Below are the code and all the weights of a small trained network. Each question names an input and a target symbol and asks about switching units off, where a switched-off unit gives its printed mean instead of its output.

import numpy as np


def w(rows, s, z=0):
    codes = np.array(rows[::2]) - 128.0
    scale = np.full(codes.shape[1], s)
    scale[-1] = z or s
    return codes * scale


def f(y):
    return np.maximum(y, 0)


def softmax(a):
    e = np.exp(a - a.max(-1, keepdims=True))
    return e / e.sum(-1, keepdims=True)


def log_softmax(a):
    a = a - a.max(-1, keepdims=True)
    return a - np.log(np.exp(a).sum(-1, keepdims=True))


def net(x, mask):
    ids = ['αβγδεζηθλμξπτφ'.index(c) for c in x.split()]
    T = len(ids)
    res = E[ids] + P[:T]
    r = res
    for j in range(2):
        rows = slice(2 * j, 2 * j + 2)
        q, k, v = (r @ M[0][rows].T for M in (Q, K, V))
        z = softmax(np.where(np.tri(T) > 0, q @ k.T / 2**0.5, -1e9)) @ v
        o = O[0][rows]
        res = res + np.where(mask[j], z, o[:, -1]) @ o[:, :-1]
    y = f(res @ A[0][:, :-1].T + A[0][:, -1])
    res = res + np.where(mask[2:26], y, B[0][:, -1]) @ B[0][:, :-1]
    return log_softmax(res[-1] @ U[:, :-1].T + U[:, -1])


Q, K, V, O, A, B = {}, {}, {}, {}, {}, {}
E = w([
[135,93,143,115,193,71,66,150,202,144,69,149],'α',
[73,101,134,54,126,160,101,135,145,123,124,78],'β',
[93,97,129,144,132,165,157,116,171,121,168,46],'γ',
[134,109,183,166,92,192,87,109,90,138,117,100],'δ',
[182,180,129,104,162,159,103,49,143,121,64,110],'ε',
[122,170,132,147,185,122,38,116,117,201,144,182],'ζ',
[119,86,225,131,157,105,126,142,172,101,117,100],'η',
[158,65,134,116,120,127,116,84,137,107,169,145],'θ',
[96,149,115,159,126,57,103,103,197,145,194,99],'λ',
[4,118,185,207,194,149,101,186,118,20,193,209],'μ',
[70,87,115,169,175,105,149,134,108,167,115,111],'ξ',
[99,140,138,155,102,39,58,131,132,100,97,143],'π',
[110,119,112,111,135,208,62,210,143,152,73,121],'τ',
[202,168,132,95,117,149,164,120,173,129,196,101],'φ',
],0.024)
P = w([
[253,100,151,133,3,59,99,107,168,255,131,100],'0',
[153,119,140,121,77,85,98,112,94,194,135,96],'1',
[164,98,117,134,99,104,106,141,143,154,134,117],'2',
[140,99,93,154,115,124,115,138,157,129,131,143],'3',
[106,97,95,166,147,132,112,128,162,91,135,157],'4',
[80,91,94,176,180,159,123,148,166,58,130,175],'5',
[44,99,98,173,210,163,123,133,133,32,146,193],'6',
[8,112,112,171,197,177,117,151,126,1,143,207],'7',
],0.0076)
Q[0] = w([
[125,81,196,182,125,171,2,91,117,151,129,81],'H0',
[134,148,79,192,120,133,132,174,88,217,150,117],'H0',
[63,36,178,224,89,112,73,154,152,170,238,91],'H1',
[165,206,117,242,94,97,201,129,123,123,207,165],'H1',
],0.0076)
K[0] = w([
[80,172,104,129,187,147,140,144,115,13,161,172],'H0',
[142,68,89,74,143,91,114,115,118,145,145,104],'H0',
[28,75,141,148,140,131,92,174,142,50,188,157],'H1',
[162,179,188,163,60,93,172,162,110,147,160,141],'H1',
],0.011)
V[0] = w([
[138,133,97,146,47,99,110,94,98,165,67,56],'H0',
[99,149,34,131,177,120,141,128,178,40,90,134],'H0',
[99,121,104,1,124,101,161,147,155,88,156,154],'H1',
[115,185,144,113,125,91,175,98,142,201,51,48],'H1',
],0.0073)
O[0] = w([
[3,164,75,44,99,106,103,70,67,43,6,116,153],'H0',
[134,176,112,208,6,66,149,48,202,198,89,102,3],'H0',
[97,80,107,113,191,188,16,21,167,195,87,150,14],'H1',
[44,56,217,204,145,150,160,120,183,139,212,235,31],'H1',
],0.0064,0.0039)
A[0] = w([
[50,140,65,139,158,110,134,130,173,98,193,175,77],'N0',
[143,192,135,74,123,170,245,153,107,144,163,114,62],'N1',
[68,153,149,174,107,90,201,122,88,134,100,126,56],'N2',
[183,156,76,67,179,94,141,134,184,117,120,135,89],'N3',
[152,171,114,53,104,94,133,69,87,129,113,190,94],'N4',
[169,197,112,77,161,157,134,134,76,192,50,168,59],'N5',
[96,183,113,175,113,107,104,128,120,121,116,255,34],'N6',
[141,126,90,123,195,103,130,117,119,137,84,141,129],'N7',
[110,135,135,155,113,138,104,171,134,152,156,208,6],'N8',
[110,55,152,106,47,110,138,131,129,146,130,115,119],'N9',
[38,114,140,56,148,132,145,206,104,140,119,133,87],'N10',
[63,117,112,83,148,99,141,110,197,144,150,130,61],'N11',
[110,105,115,127,178,91,185,181,118,191,129,136,48],'N12',
[129,80,144,77,131,99,188,58,60,139,173,162,72],'N13',
[169,141,145,141,67,166,181,76,153,126,205,93,136],'N14',
[129,164,48,107,132,152,139,141,85,200,46,161,22],'N15',
[164,193,146,158,87,135,131,135,154,212,126,144,3],'N16',
[134,193,44,134,127,93,150,127,99,148,213,71,57],'N17',
[144,107,92,123,145,146,143,190,183,197,208,71,55],'N18',
[81,94,188,145,130,158,98,186,104,117,83,158,95],'N19',
[70,144,126,135,201,105,216,142,223,129,117,191,55],'N20',
[164,144,109,146,147,193,96,92,118,162,137,123,68],'N21',
[108,107,64,111,121,81,165,71,179,100,173,158,131],'N22',
[140,154,140,187,47,95,220,230,131,120,152,105,60],'N23',
],0.0098,0.006)
B[0] = w([
[207,133,184,130,53,120,188,90,109,134,141,129,158],'N0',
[48,110,139,72,131,111,67,120,147,220,101,110,158],'N1',
[165,118,139,143,161,98,131,48,130,126,79,105,145],'N2',
[99,168,149,126,97,104,178,67,102,171,80,167,171],'N3',
[170,145,110,153,120,104,164,127,115,184,165,37,168],'N4',
[170,205,143,236,74,147,164,97,168,148,164,89,156],'N5',
[88,97,45,104,190,190,101,147,101,120,178,74,151],'N6',
[126,168,156,186,84,174,147,153,94,167,107,135,163],'N7',
[138,193,58,153,194,111,137,85,90,110,98,91,136],'N8',
[144,130,102,223,124,132,116,116,146,80,151,99,181],'N9',
[164,101,91,205,103,139,129,80,209,145,161,121,216],'N10',
[185,165,168,159,124,145,104,126,87,137,163,193,159],'N11',
[98,62,101,145,97,127,124,115,77,166,91,145,137],'N12',
[145,106,134,147,105,160,103,193,124,154,114,94,167],'N13',
[89,127,83,81,170,35,145,180,171,150,147,93,200],'N14',
[132,112,142,170,130,165,181,217,179,73,177,152,141],'N15',
[92,72,196,145,130,154,80,151,91,23,68,194,161],'N16',
[88,80,103,72,105,134,47,152,168,115,165,218,164],'N17',
[81,141,107,151,79,150,182,79,60,68,129,140,189],'N18',
[100,186,93,43,158,106,188,110,152,95,99,255,254],'N19',
[165,58,106,65,80,123,78,164,52,144,110,122,160],'N20',
[148,99,162,76,135,123,137,130,150,119,173,88,182],'N21',
[103,148,215,142,122,186,91,173,112,128,117,78,170],'N22',
[144,193,126,102,194,171,138,70,93,232,122,125,185],'N23',
],0.0078,0.0074)
U = w([
[104,65,71,192,106,139,181,99,106,186,121,162,128],'α',
[42,89,109,187,114,193,188,102,148,85,205,59,49],'β',
[78,148,100,55,134,142,132,155,156,243,141,100,165],'γ',
[220,54,76,108,100,204,64,174,125,116,107,46,219],'δ',
[179,93,170,139,223,94,158,152,208,74,145,145,173],'ε',
[126,143,168,162,32,135,104,122,135,133,180,160,41],'ζ',
[205,209,137,160,119,139,188,5,211,159,60,68,197],'η',
[212,125,28,105,84,103,182,56,157,110,176,164,4],'θ',
[59,154,41,154,87,81,60,109,154,86,78,111,129],'λ',
[155,176,53,160,196,150,99,138,109,178,204,155,108],'μ',
[143,141,41,148,66,188,151,198,216,157,92,128,115],'ξ',
[173,144,112,123,94,110,67,155,159,198,51,197,82],'π',
[80,146,109,62,134,254,144,117,38,28,86,162,166],'τ',
[102,89,95,114,137,208,50,30,210,181,131,147,65],'φ',
],0.0062,0.0039)

Each question gives the input, a string of symbols that net reads in full, and the target symbol t.
The units are the heads (2 rows each of Q, K, V and O) and the neurons (one row each of A and B). Each row of codes is followed by its name. A weight is (code - 128) times the scale printed after its matrix; where a second scale follows, it is the last column's (O, A, B and U).
mask holds one flag per unit, heads first, then neurons. A switched-off unit (its flag False) gives its mean, the last column of its rows in O or B, instead of its output. The means were averaged over made-up inputs and are rounded, as every weight is.
A unit's drop is (log p(t) with every unit on - log p(t) with that unit switched off) / (log p(t) with every unit on - log p(t) with every unit switched off).
The circuit of an input: a set's keep is (log p(t) with only the set's units on - log p(t) with every unit switched off) / (log p(t) with every unit on - log p(t) with every unit switched off). Starting from the 12 units with the biggest drops (on a tie, the unit counted first), units are removed one at a time, each time the one whose removal leaves the highest keep (on an exact tie, the one counted first), for as long as the keep stays at least 0.8.
units of the circuit, in order: the units of the circuit, biggest drop first
most important unit: the unit with the biggest drop
k most important neurons: the k neurons with the biggest drops, biggest first
which heads matter: for each layer, one digit per head in row order, 1 if its drop is at least 0.15 and else 0, layers parted by /
drop when u is switched off: that unit's drop, to one decimal
input δ δ δ φ μ ε, target ε: units of the circuit, in order -> H0; N16
input β η η ζ β ξ μ γ, target γ: 4 most important neurons -> N14; N23; N17; N1
input ε θ γ μ π, target π: most important neuron -> N17
input δ ε δ, target η: units of the circuit, in order -> H1; N23; N2
input λ δ η α, target π: which heads matter -> 00
input ε θ λ α ε δ ξ, target α: 2 most important neurons -> N12; N20
input ε δ β δ, target φ: which heads matter -> 01
input δ δ ε δ, target η: which heads matter -> 11
input θ θ δ δ β δ, target φ: which heads matter -> 11
input η γ τ, target ξ: 3 most important neurons -> N15; N10; N5
input δ β φ δ μ δ δ ε, target ε: 3 most important neurons -> N16; N14; N21
input δ ζ δ β μ θ, target θ: 2 most important neurons -> N18; N17
input δ ε δ δ μ ξ, target ξ: which heads matter -> 01
input ε ε δ μ ε τ δ, target δ: units of the circuit, in order -> H1
input ζ φ ε θ δ θ μ, target μ: which heads matter -> 10
input π δ δ π θ, target δ: 2 most important neurons -> N19; N13
input μ θ π δ λ θ, target θ: 2 most important neurons -> N18; N3
input θ δ θ θ δ ε τ, target ξ: 2 most important neurons -> N15; N5
input ζ δ μ π π θ θ δ, target δ: 3 most important neurons -> N16; N19; N21
input θ π α θ δ φ δ ε, target η: most important unit -> N5
input θ θ ε θ θ δ δ λ, target ζ: drop when N22 is switched off -> 0.1
input δ γ λ θ δ β, target φ: drop when H1 is switched off -> 0.5
input ξ ε δ α, target π: drop when N18 is switched off -> 0.1
